Below is a small trained network, with its code and all its weights. Each question gives an input and a class and asks what happens when units are switched off, that is, made to give their printed mean instead of their output.

import numpy as np


def w(rows, s, z=0):
    codes = np.array(rows[::2]) - 128.0
    scale = np.full(codes.shape[1], s)
    scale[-1] = z or s
    return codes * scale


def f(y):
    return y / 2 * (1 + np.tanh(0.7978845608 * (y + 0.044715 * y**3)))


def log_softmax(a):
    a = a - a.max(-1, keepdims=True)
    return a - np.log(np.exp(a).sum(-1, keepdims=True))


def net(x, mask):
    res = np.array(x, float).reshape(1, 8) / 4 @ E
    y = f(res @ A[0][:, :-1].T + A[0][:, -1])
    res = res + np.where(mask, y, B[0][:, -1]) @ B[0][:, :-1]
    return log_softmax(res[-1] @ U[:, :-1].T + U[:, -1])


A, B = {}, {}
E = w([
[159,253,42,66,219,98],'x0',
[212,199,157,154,90,235],'x1',
[165,104,149,105,118,122],'x2',
[139,125,135,120,120,125],'x3',
[142,113,141,113,129,129],'x4',
[109,135,121,136,132,134],'x5',
[92,140,118,136,147,143],'x6',
[140,176,254,176,203,89],'x7',
],0.013)
A[0] = w([
[125,84,122,125,210,66,142],'N0',
[132,130,190,169,135,242,246],'N1',
[94,76,89,81,85,52,218],'N2',
[208,237,169,135,173,115,31],'N3',
[82,157,232,160,144,88,219],'N4',
[84,3,153,183,49,71,255],'N5',
[187,190,158,137,113,194,209],'N6',
[149,122,162,184,69,204,132],'N7',
[181,70,72,48,115,126,243],'N8',
[168,187,244,174,195,60,192],'N9',
],0.011,0.0042)
B[0] = w([
[176,180,124,125,152,87,180],'N0',
[123,117,132,194,85,159,203],'N1',
[73,127,131,109,178,154,201],'N2',
[89,98,91,117,181,154,204],'N3',
[187,169,220,194,151,86,205],'N4',
[76,100,184,137,135,140,251],'N5',
[145,136,83,174,146,250,198],'N6',
[158,108,110,173,53,139,192],'N7',
[91,156,70,159,118,117,192],'N8',
[130,106,187,144,181,127,237],'N9',
],0.014,0.021)
U = w([
[77,50,164,143,189,178,220],'0',
[138,118,255,124,107,28,117],'1',
[136,81,94,157,11,133,153],'2',
[226,130,204,167,95,159,2],'3',
[102,154,57,31,157,31,128],'4',
[203,165,148,99,216,16,102],'5',
[187,211,58,64,97,200,71],'6',
],0.01,0.0054)

Each question gives the input, the list of numbers given to net, and the class t.
The units are the neurons (one row each of A and B). Each row of codes is followed by its name. A weight is (code - 128) times the scale printed after its matrix; where a second scale follows, it is the last column's (A, B and U).
mask holds one flag per neuron, in row order. A switched-off neuron (its flag False) gives its mean, the last column of its row in B, instead of its output. The means were averaged over made-up inputs and are rounded, as every weight is.
A unit's drop is (log p(t) with every unit on - log p(t) with that unit switched off) / (log p(t) with every unit on - log p(t) with every unit switched off).
The circuit of an input: a set's keep is (log p(t) with only the set's units on - log p(t) with every unit switched off) / (log p(t) with every unit on - log p(t) with every unit switched off). Starting from all 10 units, units are removed one at a time, each time the one whose removal leaves the highest keep (on an exact tie, the one counted first), for as long as the keep stays at least 0.8.
circuit, biggest first: the units of the circuit, biggest drop first
top k neurons: the k neurons with the biggest drops, biggest first
drop of u: that unit's drop, to one decimal
input [1,1,5,-7,4,4,-2,-4], class 6: circuit, biggest first : [N5; N9]
input [-8,2,-7,4,8,3,-8,-1], class 2: circuit, biggest first : [N7]
input [-6,1,7,6,4,-4,-1,-2], class 2: circuit, biggest first : [N7; N9]
input [6,1,5,1,-1,-1,-8,0], class 6: circuit, biggest first : [N5; N4]
input [-8,2,1,6,-7,8,-4,5], class 3: top 2 neurons : [N7; N1]
input [-8,2,-8,-8,8,5,-2,8], class 3: top 2 neurons : [N1; N7]
input [-8,5,-1,3,6,0,-1,1], class 3: top 2 neurons : [N8; N4]
input [8,0,3,-5,4,6,2,2], class 5: top 4 neurons : [N5; N1; N2; N0]
input [-6,0,4,-1,-5,-4,-7,2], class 1: top 2 neurons : [N6; N5]
input [-7,1,4,8,0,2,8,5], class 3: top 2 neurons : [N1; N7]
input [6,-8,3,-4,6,-6,3,1], class 5: top 2 neurons : [N0; N3]
input [5,1,-3,-1,-4,-1,-4,-7], class 6: top 3 neurons : [N5; N9; N3]
input [5,3,2,4,-4,6,4,-7], class 6: drop of N2 : 0.0
input [-3,2,-4,2,2,-4,-2,8], class 3: top neuron : [N4]
input [-3,-1,5,-1,4,6,-4,1], class 1: drop of N3 : 0.3
input [-3,0,-4,-7,-5,-4,-5,5], class 1: drop of N6 : 0.2
